Rows are numbered. After the first four, each row is followed by the numbers of the three nearest rows among all rows above it, by straight-line distance, nearest first.
(in the rows, 128 means zero)
0: [129 164 146  94 166 120 142 103 158 137 132  83  92 143 101 168  99 126
 131 152 136  59 155 117 136 150 106 121 149 140  97  98 121 140  91 124
 173  84 152 132  94 143 141  94 109 105 142 125 110 120  86 127 126  76
  80 102 175  63 173 123 158 117 212 104 110 169 146 136 190 131 181 177
 110]
1: [ 89 168 150 142 162  98 129 132 149 159 126  94  99 191  97 166 119 110
 148 145 171  84 128 133 149 137 109 120 165 141 122 128 126 133  78 129
 144  92 121 148  88 160 128  38 104  54 107 101 103 120  61 202 135  70
  90 142 181 111 153  75 126 131 169  90 113 170 137 106 227 153 207 148
  85]
2: [117 139 174 115 127 115 118 105 162 155 158 145 103 173 146 152  80 108
 126 117 159  64 142 126 129 129 121 121 128 128 124 106 116  88 123 126
 145  95 146 102  74 171 107  68 122  63 113 135  81  91 109 151 120  84
 119 106 166 119 173 122 154 130 164 123 129 170 162 129 162 153 167 141
  93]
3: [176 147 109 106 119 170 145 151  72 123 125  66 165  81 115 138 129 133
 156 171  88 142 146 158 173 140 130 138 109  99 162 112 128 143 129 112
 133 171 118 127  96  56 173 169 129 203 128 142 184 163 121  94 140  96
 148 115  79 135  82 127 110 109  70  73 149  99 172  75 125 108 195 141
 129]
4: [109 152 179 133 140 110 139 116 166 163 124 131 106 176 106 164  98  92
 112 141 142  71 135 152 130 136 140 117 118 144 150 122 135 142 124 131
 156 119 127 112  79 173 113  82 111  69 130 100 113  81  91 173 128  60
 117 117 175 126 173 105 139 113 162 109 115 142 159 138 182 119 202 113
  90]
2 1 0
5: [142 145 181  97 179 117 112  89 155 130 134 147  99 139 149 158  70 111
 133 118 142  83 164 130 108 115  99 121 114 145 128 119 127  95 141 141
 167  99 133  90  75 175 141  64 109  71 142 118  86  88 122 183 130  60
 101 111 170 109 176 121 138 138 152 134 115 194 174 126 158 128 191 123
  86]
2 4 0
6: [120 119 162 111 171 104 128 121 160 146 118 136  86 173 116 157  85  94
 124 140 143  73 169 132 155 156 108 113 127 132 147 103 139 113 113 132
 144 124 140 133  66 164 106  66 122  66 127 113 116 105 103 162 140  63
  94 134 174 116 178 116 126 114 158 108 106 141 157 132 173 140 194 145
  81]
4 2 5
7: [110 136 155 128 148  91 108 124 145 122 127 130  95 182  90 139  97 109
 103 128 153  88 160 115 146 137 110 119 131 134 136 118 123 119 107 154
 149 129 135 125  84 165 129  50 127  65 124  92 110  85  98 166 116  74
 113 119 161 118 175 130 122 138 159 122 114 162 144 142 187 143 208 165
 102]
6 4 2
8: [170 158 106 123 158 175 143 145 103 106  85  87 164  99 122 144 141 111
 150 153  89 127 126 125 155 151 108 136 124 128 146  94 122 143  88 120
 133 119 143 159 109  60 175 178 131 180 103 135 200 191 129 102 117 126
 158 127 135 136  84 122 121 113  97  63 173 123 185 111 138  87 160 144
 121]
3 0 6
9: [125 118 183  93 136 154 128  68 166 148 138 125  77 150 150 135  96 113
 114 152 119  48 130 138 106 103 122 107 132 139  79  73 113 104 112 112
 173  85 140 102  88 155 126 113 129  72 145 114  77 102 137 157 109  80
 103 112 170  95 177 136 156 122 157 136 104 175 180 121 163 126 201 153
  96]
2 5 0
10: [165 157 144  93 189 136 130 106 146 107 142 104 113 139  86 149 106 124
 127 160 125  71 156 126 140 165 114 109 139 155  97  97 134 140 102 123
 171  90 151 120  71 123 129  92 106 105 146 120 129 122  94 139 139  87
  87  92 164  76 175 106 139  93 196 103 106 148 133 114 166 126 204 164
 117]
0 6 7
11: [155 142 139 132 146  93 134 122 137 141 161 116 110 130  75 145 100 130
 110 166 173  60 179 137 153 155 126 111 123 113 137  99 149 133 114 135
 159 110 135 124  59 135 143 103 125  80 138 121 106 113  80 170 154  68
  85  94 175  91 181 132 126 102 159 103 129 142 142 127 173 140 219 170
 114]
10 6 7
12: [103 153 161 115 158 123 132 133 158 157 126 103  96 145  93 170 113 125
 131 165 142  77 141 111 158 136 113 123 132 113 121 106 133 141  83 133
 160  87 153 123  95 128 154  98 110 107 124  94 107 118  73 146 142  94
 101 103 191  60 152 108 132  86 175  90 139 174 141 113 188 123 194 150
 120]
0 10 11
13: [169 162 120 100 144 128 126 127 142 120 166 116 144 137  89 141 110 105
 140 182 110 107 164 144 177 131 128 131 125 169 154 100 122 128 117 101
 146 114 126 140  38 112 144 126 110 122 155 123 152 130  78 115 145 128
 133  81 169 100 129 124 138 110 176  84 128 133 126 116 162 123 190 125
 130]
10 11 12
14: [170 138 130  99 157 136 144 104 149 131 157 104  91 121  92 139 118 122
 133 174 111  65 143 152 151 116 147 101 131 151 110  81 123 150 152 111
 162 122 133 132  30 120 114 159 121 135 162 151 122 105 129  99 121  90
 129  85 156  87 145 138 161 100 150  90  94 117 173 125 115 126 205 142
 116]
13 10 11
15: [175 144  97  94 156 167 138 142 138 113 151 113 131 127 106 147 130 107
 153 162  84 142 159 129 182 160  86 146 138 170 152  89 117 143 105 139
 163 130 124 157  51 113 146 117 119 140  99 158 191 178 116 105 129 174
 153  95 141 101  86 122 138  94 167  76 128 103 186 122 154 108 145 111
 144]
13 8 14
16: [159 162 105 116 150 125 114 164 115 153 152 114 163 136  50 139 145 120
 149 192 108 143 152 153 192 166 105 139 136 162 162 117 119 162 108 127
 144 154 130 158  25 101 149 107 113 109 115 137 210 169 115 106 168 143
 179  75 118 119  85 115 120 115 141  82 130 101 158 117 167 127 184 116
 134]
15 13 8
17: [190 114  86  85 124 173 163 129 107 105 131 122 171  46 122  98 111 147
 134 171  80 116 146 161 164 126 132 126 113 112 143  74 140 133 133 148
 133 135 123 149  53  60 176 185 137 194 142 156 197 180 136  68 134 116
 136  89  77 116  90 168 125 103 110 105 151  96 182  93 120  91 188 135
 132]
3 8 15
18: [190 136 107 140 146 171 158 153  74 114  87  74 148  93  99 123 124 108
 124 182 100 116 143 135 178 166 130 148 131 106 150 109 132 126 109 113
  99 161 140 182  98  74 159 174 122 195 124 129 195 177 113 110 134  94
 164 100  93 149  85 145 105 105  98  74 150 102 172  88 125 116 178 150
 122]
3 8 17
19: [150 142  87  91 137 183 157 132  96 113 113  87 147  76 127 118 138 118
 145 159  51 137 118 145 157 123 115 117 137 118 129  93 126 148 106 126
 135 144 119 167  82  74 175 147 124 190 144 129 183 180 122  82 140 133
 145 122 106 124  94 126 133 115 109  63 137 106 188 103 152 102 172 138
 126]
8 3 17
20: [164 124 149 108 165 120 113 126 158 139 141 109  74 141  98 136  95 130
 128 178 146  62 151 139 154 147 126  91 153 140 134 103 143 120 139 134
 174 100 140 136  69 135 127 128 113  86 148 123 102 125  99 153 141  60
  61  98 179  79 165 149 147  97 182 112 107 120 145 111 164 111 218 159
 121]
11 10 0
21: [156 141 127  76 142 115 123 164 145 134 161 104 131 108  97 149 107 119
 163 188 106  99 164 179 177 150 122 138 132 173 147  96 141 152  96 127
 163 124 133 152  46 107 165 138 104 135 140 136 197 153 112 113 136 129
 139  65 146 100 131 131 136 104 177  92 119 119 157 100 132 119 162 138
 128]
13 15 16
22: [114 138 177 117 144 123 128 128 184 161 131 130 101 160 129 159  91 100
 118 124 142  76 152 115 136 162 103 114 123 147 106 126 125 127  92 129
 151  64 145 106  72 186 109  99 126  82  98 114 105 139  95 146 116 118
  98 122 164  92 163 122 138 104 202 122 110 166 160 139 192 129 200 145
 100]
2 6 0
23: [101 165 161 135 147 103 116 110 167 169 136 121  80 169 112 130 108 114
 104 146 168  75 149 131 128 140 124  97 152 127 141 109 120 127 116 148
 159 107 138 120  80 178 121  85 111  77 145  95  79  95  87 169 144  56
 114 136 172 108 168 114 138 143 149 109 102 155 135 125 188 146 224 134
  79]
4 7 6
24: [132 141 157  91 159 134 139 114 136 145 135 119  96 134  92 153  83 143
 122 162 151  61 165 131 158 139 105 122 134 156 111 100 133 133  94 124
 137  83 152 116  76 150 128 124 112 111 124 113  91 108  97 158 127  91
  86 110 177 106 175 130 141 120 201 121 116 138 132 134 179 129 193 161
 127]
0 10 20
25: [129 125 196 106 173 138 124 114 159 134 149 165  97 172 121 164  76  85
 132 113 149  90 151 132 152 104 117 114 131 148 116  95 131 121 112 146
 161  84 144  97  87 168 103  92 137  78 118 102  99  87 106 172 117  70
 103 103 179 101 191 133 147 147 173 115 112 162 176 138 174 131 200 143
  75]
2 5 6
26: [175 148  97 108 146 166 151 152  96  86 104  82 141  87 114 134 117 137
 150 157  79 141 121 162 172 140 112 133 115 120 151  92 131 144 113 135
 139 138 114 139  78  50 182 164 113 185 138 147 176 187 123  92 147 116
 167 107 101 114  91 140 131 123 118  82 155  85 183  94 135  96 166 163
 137]
19 3 8
27: [183 147 131 105 159 138 119 133 122 154 147 118 130 140  89 133 108 117
 157 167 103  98 163 164 188 141 114 129 134 166 150 101 129 153 103 140
 158 114 144 133  22 124 132 129  89 117 126 141 168 146 109 100 144 152
 141  81 155  90 118 120 148  79 183 115 140 116 173 125 156 120 183 147
 124]
21 13 15
28: [185 143 103 112 109 149 142 140  85 120 108  82 154  95 123 103 131 134
 130 172  96 133 131 131 189 156 148 129 124 135 174 105 119 140 139 125
 125 153 120 148  60  52 159 184 119 188 142 135 183 169 125  86 149  93
 174 118  71 139  85 140 112 118 101  71 134  72 162  97 130 101 220 150
 164]
3 26 18
29: [148 144 146 102 161 122 111 105 161 119 140 119 119 155  82 159 106 127
 157 167 121  73 164 122 145 156 125 127 128 153 128  97 137 129  86 137
 138 107 140 120  99 128 104 109 114  98 123 125 139 114  92 137 130 101
 105 103 167  99 168 127 144  81 179 114 113 157 142 145 173 116 183 169
 109]
10 24 0
30: [182 165 113  82 152 159 151 161  98  98 123 109 141  90 105 132 129 141
 176 130  60 124 121 152 164 131 108 130 143 160 132  91 145 154  81 145
 146 144 125 149  61  78 166 138 125 176 133 115 217 178 105 103 138 147
 166  92 122 109  68 107 136 153 107  75 136 130 180 115 144  96 159 120
 151]
19 26 8
31: [114 142 203 106 137 139 113 102 167 136 117 136 106 157 126 141  99  96
 137 126 133  75 141 143 124 109 119 103 141 138 108  89 129 106 123 109
 149  88 133 140  92 174 123  85 137  82 134 103  97  89 122 171 121  70
 114 123 165 110 185 130 144 142 180 113 107 171 148 133 191 140 169 143
 103]
25 2 9
32: [171 130  99 120 135 162 141 154  95 106 117  76 155  93 106 137 112 119
 156 178  75 141 132 123 178 161 102 150 119 154 122  98 115 159  87 117
 129 142 123 163  71  65 154 142 141 148 119 126 190 179 123  99 140 147
 158 119  89 110  77 128 112 107 123  59 145  94 168  96 174 120 171 127
 137]
19 26 8
33: [182 145 114  90 161 125 147 147 127 130 163 127 139 143  77 162 116 123
 158 163  97  93 161 139 166 128 125 147 128 155 146 117 130 148  94 128
 168 116 139 134  50 109 148 110  97 110 117 153 179 136 108 113 150 135
 138  66 132  88 136 118 133 121 159 105 134 126 168 114 162 113 185 133
 114]
27 21 13
34: [180 185  78 106 128 151 165 149  97 102 158 100 138  91  94 137 138 138
 155 152  82 119 133 151 161 129 125 131 127 147 156  99 107 119 131 144
 162 149 108 145  36  79 169 133 113 144 140 139 175 158  87 116 165 126
 188 110 123 118 105  90 140 139  98  53 119 135 168  99 151 117 192 113
 122]
30 19 26
35: [182 164  83 101 145 147 161 146 119 121 141 113 147  73 109 115 129 113
 142 159  77 142 127 185 173 126 126 140 113 153 155  86 127 130 109 115
 126 137 122 151  78  76 160 136 148 182 126 118 213 205 128  91 144 118
 164  94  96 129  82 134 120 115 104  76 145 109 183 103 151 112 159 113
 138]
19 26 30
36: [155 144 162 105 157 100 120 117 136 144 158 121  98 109 104 146  92 141
 106 153 156  59 165 136 143 157 122 118 137 135 144 109 152 134 137 130
 161 122 168 125  66 153 116 107 111  86 147 133  95 102 111 139 149  52
  78  94 165  73 177 134 138 106 182 125 116 167 140 133 170 117 218 156
 120]
11 20 24
37: [121 126 173 104 156 108 138  78 142 155 142 123  83 130  92 128  93 121
  97 148 124  52 165 154 135 151 128 119 129 113 107  93 138 133 128 115
 134 114 145 113  43 159 110 123 129 106 138 119  72  94 128 134 130  39
 106 103 164  92 165 136 136 115 171 112 110 155 144 125 173 125 219 168
 102]
36 24 11
38: [140 134 171 125 167 108 109 136 145 152 133 113 107 149  93 159  86  95
 122 140 146  70 155 134 157 149 111 136 124 145 130 112 149 129  63 143
 137  98 145 118  79 155 122  64 133  60 127 116 105 112  66 167 157  81
  89 120 164  96 174 119 123 116 176 118 112 150 141 136 192 134 205 172
  91]
6 7 11
39: [148 137 101 132 131 149 159 158  69 126  93  90 187  90 112 133 144  95
 145 179 103 139 164 121 158 169 102 128 130 128 138 105 142 167  73 108
 145 160 121 157  99  62 153 156 118 186 103 131 211 206 126 109 124 129
 166 121 129 127  78 152 100 113 101  77 151 104 175 116 149 100 189 137
 150]
8 32 18
40: [120 155 173 125 184 106 108 122 146 136 140 155 106 162 118 171  96  83
 109 114 144  69 167 136 167 159 110 111 118 148 165 100 143 108  77 136
 162  89 148 126  91 153 113  48 113  50 106 105 128 106  81 199 142  90
  89 112 174 104 175 125 129 131 185 118 120 170 146 118 195 140 189 161
  70]
38 6 7
41: [168 150  98 106 139 151 159 120 111 114  97  80 158  80 109 127 136 112
 145 172  84 148 133 151 165 154 121 136 124 129 147 107 143 151 109 120
 123 140 129 176  79  56 155 157 138 194 116 133 183 200 127  93 134 152
 158 135 107 121  93 126 102 116  88  59 144  98 188 129 136  88 179 144
 145]
19 8 26
42: [186 150  78  71 155 167 149 141 124 124 137 117 136  60 107 134 134 125
 168 157  72 133 131 168 164 131 131 125 128 134 149  83 129 145 119 138
 137 137 119 147  65  57 178 169 139 135 132 139 193 184 145  57 156 122
 181 118 116 104  72 128 124 118  99  74 153  83 194 101 138 112 172 117
 160]
35 26 19
43: [146 161 123  96 157 135 124 124 139 137 156  98  95 128 101 137 116 151
 128 179 127  64 167 155 136 144 142 130 144 139 110  86 127 140 113 134
 167 100 139 127  31 138 134 113 115 119 162 134 135 117 102 132 142  92
 114  82 181  90 168 122 147 116 157  97 114 115 155 115 165 131 218 155
 109]
10 14 20
44: [170 128  87 104 164 135 136 175 142 127 141 101 146 119 120 154 122 103
 178 163  63 138 142 143 189 165 110 161 107 160 149 111 121 149  92 122
 126 149 125 168  67  66 134 104 127 135 104 148 216 176 121 102 136 171
 167 134 122 122  62 115 103 110 123  73 142 107 166 102 159  92 163 163
 184]
32 15 41
45: [169 147 118  89 152 137 136 132 136 121 163 112 166 122  86 157 127 102
 144 156  99 100 165 163 154 142 122 137 132 158 145  96 140 137 122 133
 163 123 129 128  41 111 151 120 102 144 113 145 176 155  82 121 154 128
 156  81 135 100 122 117 140 113 161  90 118 107 157 109 130 114 185 120
 149]
33 21 13
46: [134 167 129 119 157 125 144 139 164 152 149 101 104 142  85 158 117 133
 117 184 119  93 146 156 137 144 131 116 147 139 120 100 119 143 117 120
 150 104 120 132  67 133 158 118 116 125 148 127 125 105  85 136 146  90
 133  97 181  95 127 117 131 115 155  93 115 127 147 116 180 124 225 147
 134]
43 13 12
47: [134 149 202 113 157 125 128 121 172 149 136 141  97 154 106 148  77 104
 100 126 141  68 151 139 139 131  97 114 121 167 112  90 136 121 118 125
 175  93 147 118  80 185 129 109 124  63 102  85  99  87 116 173 130  70
  99  95 172 106 170 133 153 114 176 116 102 164 155 149 174 143 181 127
  84]
25 31 4
48: [158 135 166  82 151 106 130  90 146 125 134 123 100 119 112 128  62 134
 107 151 144  53 149 140 127 127 113 103 131 123 141 100 139 125 140 135
 148  95 141 105  52 183 134 106 121  84 145 119  81 104 123 137 154  47
  74  90 141  77 187 130 137 121 165 139 109 153 155 133 155 140 231 156
  81]
36 37 20
49: [177 167 109 126 111 170 138 158  75 104 122  86 181  72 115 114 139 121
 134 175 107 146 116 153 148 144 119 140 125 111 147 101 127 132 130 141
 136 155 122 145  91  44 186 178 131 191 147 143 178 166 132  84 149  74
 145 117 114 144 103 116  92 135  91  72 135 117 185  75 134 117 203 131
 144]
3 28 26
50: [169 143 139 115 186 137 142 161 135 116 151 136 122 155  61 174  95 105
 135 156 117  88 177 133 195 153 108 143 133 152 143 126 132 129  82 124
 185 102 145 111  71 132 123  59 111  78 130 113 174 121  77 143 141 137
 124  78 149  82 161 133 143 107 206 103 145 137 148 154 161 141 170 154
 121]
33 29 10
51: [ 89 186 158 113 165 124 136 124 155 142 152 125  75 167 106 162  96 111
 115 124 138  73 123 134 138 120 101 106 131 152 109 110 113 133 112 117
 158  74 136 120  90 181 130  62 128 103 124 103  74  90 114 182 122  58
 113 127 185 108 166 116 133 141 159 103 110 184 162 120 195 151 180 142
 101]
31 23 47
52: [ 87 118 169 110 132 139 112 109 146 145 149 136 103 175 149 150  60 104
 140 120 166  81 145 146 135 137 117 113 145 133 134 104 141 115  92 144
 153 108 140  98  97 178 109  75 125  57 122 116  96 102 122 167 122  89
 117 125 163 110 183 119 159 128 161 128 114 154 165 133 182 143 186 130
 106]
2 25 31
53: [122 155 166 106 152 124 152  82 168 126 142 111 107 127 105 139  79 129
 109 151 147  69 159 145 142 147 121 116 135 117 102  93 138 132 116 138
 134 106 146 131  53 158 113 105 115  95 143 102  78  90  85 146 128  78
 108 123 175  99 158 101 134  92 178 101  99 172 131 127 170 135 213 133
 105]
37 24 36
54: [156 184 103  68 125 134 154 151 145 126 156  96 171 100  98 135 129 146
 139 163  94 115 120 186 159 123 149 121 122 143 141  93 123 123 144 117
 154 106 128 139  31 104 185 119 115 162 138 126 184 154 111 114 134 106
 182  89 128 110  99 107 148 119 110  66 116 110 158  82 160 125 207 120
 130]
34 45 35
55: [170 148 100 113 139 147 144 153 112 131 121 100 161 126  92 147 138 106
 169 167  80 146 129 146 178 138 115 127 117 173 159  95 119 138  83 140
 136 130 106 173  56  90 154 114 117 149  98 119 196 198 126  89 126 141
 161 124 100 113  71 110 112 145 115  63 152  98 179  78 172 110 155 134
 141]
32 44 35
56: [166 164 126  96 159 130 124 139 144 143 170 120 131 134  74 120 135 147
 117 174 123  68 159 158 142 141 144 126 128 130 142  83 135 100 141 114
 155 118 134 128  36 129 161  69  98 100 171 151 142 108  80 142 146  49
 109  83 164  79 155 113 151 113 149  99 108 143 151 118 141 119 234 124
 100]
43 46 11
57: [146 144 152 107 150 106 156 106 138 152 143 119  93 152  90 140 112 129
 113 170 142  54 154 137 149 146 106 121 132 158 102 107 119 161 118 110
 157  95 141 127  55 133 121 106 117  97 149  99 107 109 100 150 158  91
  80  96 176  70 168 122 135  90 181  95 126 137 130 102 170 152 208 157
 118]
10 24 11
58: [115 149 179 100 166 118 113 122 148 144 145 140 123 156  95 164  78  98
 118 120 162  77 161 144 151 143  86 101 123 159 147 109 160 103  92 141
 163  97 151  90  85 180 124  39 115  37 103 106 117 120  67 187 128  63
  76 106 164  83 182  94 141 115 170  96 131 179 127 136 197 159 217 150
  76]
40 38 6
59: [114 156 147 119 162 132 140 117 159 142 129 104  71 124  92 161  76 143
 118 149 142  64 176 139 117 147 104 118 148 148 108  96 130 131 103 131
 155  88 139 131  92 148 112  77 100  81 126 100 106 109  70 153 131  75
  72 135 175  62 157 108 133 120 186  99 115 163 139 108 182 140 225 159
  89]
0 53 24
60: [144 162 137 108 182 119 107 138 144 138 150 125 124 149  81 168 126 123
 144 142 149  94 172 114 152 159 113 136 117 153 123 103 126 138  97 122
 151 111 130 123  80 105 143  76 115  81 145 134 149 134  74 143 128 117
 129 100 178  78 162 133 121 116 180  90 126 142 147 117 178 112 204 134
 121]
29 10 50
